Below are the code and all the weights of a small trained network. Each question names an input and a class and asks about switching units off, where a switched-off unit gives its printed mean instead of its output.

import numpy as np


def w(rows, s, z=0):
    codes = np.array(rows[::2]) - 128.0
    scale = np.full(codes.shape[1], s)
    scale[-1] = z or s
    return codes * scale


def f(y):
    return np.maximum(y, 0)


def log_softmax(a):
    a = a - a.max(-1, keepdims=True)
    return a - np.log(np.exp(a).sum(-1, keepdims=True))


def net(x, mask):
    res = np.array(x, float).reshape(1, 7) / 4 @ E
    y = f(res @ A[0][:, :-1].T + A[0][:, -1])
    res = res + np.where(mask, y, B[0][:, -1]) @ B[0][:, :-1]
    return log_softmax(res[-1] @ U[:, :-1].T + U[:, -1])


A, B = {}, {}
E = w([
[136,165,166,214,199,84,76,132],'x0',
[148,104,184,123,137,77,188,104],'x1',
[192,63,96,154,135,135,116,101],'x2',
[187,85,142,195,132,170,163,248],'x3',
[127,134,181,135,89,82,69,166],'x4',
[79,42,80,80,179,32,142,156],'x5',
[135,163,170,67,70,103,105,153],'x6',
],0.012)
A[0] = w([
[150,196,176,89,66,203,159,116,197],'neuron 0',
[175,114,173,112,127,130,197,151,170],'neuron 1',
[72,111,152,86,76,13,112,113,161],'neuron 2',
[73,140,85,167,191,156,132,116,255],'neuron 3',
[167,99,144,128,84,171,156,121,243],'neuron 4',
[112,160,102,121,108,115,18,42,127],'neuron 5',
[153,142,157,149,90,180,77,251,139],'neuron 6',
[108,193,165,129,129,98,94,131,166],'neuron 7',
[121,92,49,86,126,135,172,134,141],'neuron 8',
],0.014,0.0032)
B[0] = w([
[56,207,142,162,45,151,164,107,248],'neuron 0',
[190,81,207,179,91,121,179,75,191],'neuron 1',
[35,109,188,92,164,30,55,125,230],'neuron 2',
[103,147,103,161,208,165,193,163,210],'neuron 3',
[116,144,101,211,70,35,147,115,195],'neuron 4',
[226,168,87,39,172,141,94,67,218],'neuron 5',
[113,103,71,192,79,144,54,243,254],'neuron 6',
[121,182,192,65,176,177,111,145,189],'neuron 7',
[131,7,80,80,103,170,159,132,213],'neuron 8',
],0.014,0.017)
U = w([
[71,65,38,57,125,160,203,104,253],'0',
[79,122,189,77,126,57,93,121,177],'1',
[123,194,131,49,101,173,99,99,78],'2',
[166,118,115,168,65,134,90,203,138],'3',
[76,176,131,133,10,144,190,69,87],'4',
[126,161,130,167,209,154,172,151,110],'5',
[184,149,65,97,137,103,100,65,97],'6',
[191,111,167,163,106,83,178,93,55],'7',
],0.011,0.0025)

Each question gives the input, the list of numbers given to net, and the class t.
The units are the neurons (one row each of A and B). Each row of codes is followed by its name. A weight is (code - 128) times the scale printed after its matrix; where a second scale follows, it is the last column's (A, B and U).
mask holds one flag per neuron, in row order. A switched-off neuron (its flag False) gives its mean, the last column of its row in B, instead of its output. The means were averaged over made-up inputs and are rounded, as every weight is.
A unit's drop is (log p(t) with every unit on - log p(t) with that unit switched off) / (log p(t) with every unit on - log p(t) with every unit switched off).
The circuit of an input: a set's keep is (log p(t) with only the set's units on - log p(t) with every unit switched off) / (log p(t) with every unit on - log p(t) with every unit switched off). Starting from all 9 units, units are removed one at a time, each time the one whose removal leaves the highest keep (on an exact tie, the one counted first), for as long as the keep stays at least 0.8.
units of the circuit, in order: the units of the circuit, biggest drop first
k most important neurons: the k neurons with the biggest drops, biggest first
drop of u: that unit's drop, to one decimal
input [-1,0,7,5,4,4,-8], class 0: units of the circuit, in order	[neuron 6]
input [-2,7,-5,1,0,-1,-6], class 7: units of the circuit, in order	[neuron 0; neuron 1]
input [4,-8,0,-3,3,2,8], class 2: 2 most important neurons	[neuron 5; neuron 7]
input [6,8,6,-1,1,-8,0], class 4: 2 most important neurons	[neuron 0; neuron 2]
input [-8,4,4,-5,5,6,-5], class 1: 2 most important neurons	[neuron 2; neuron 3]
input [4,-4,-2,0,-1,1,8], class 2: 2 most important neurons	[neuron 7; neuron 4]
input [0,1,5,-2,8,-6,4], class 2: 3 most important neurons	[neuron 5; neuron 7; neuron 1]
input [-4,6,8,8,0,-6,-6], class 7: 2 most important neurons	[neuron 1; neuron 4]
input [8,-3,8,0,1,-8,-4], class 5: 2 most important neurons	[neuron 3; neuron 8]
input [-6,-2,8,4,-7,-4,0], class 4: drop of neuron 7	0.0
input [2,7,0,-5,-7,8,2], class 1: drop of neuron 2	9.1
input [6,1,4,0,2,1,-3], class 5: drop of neuron 8	0.1
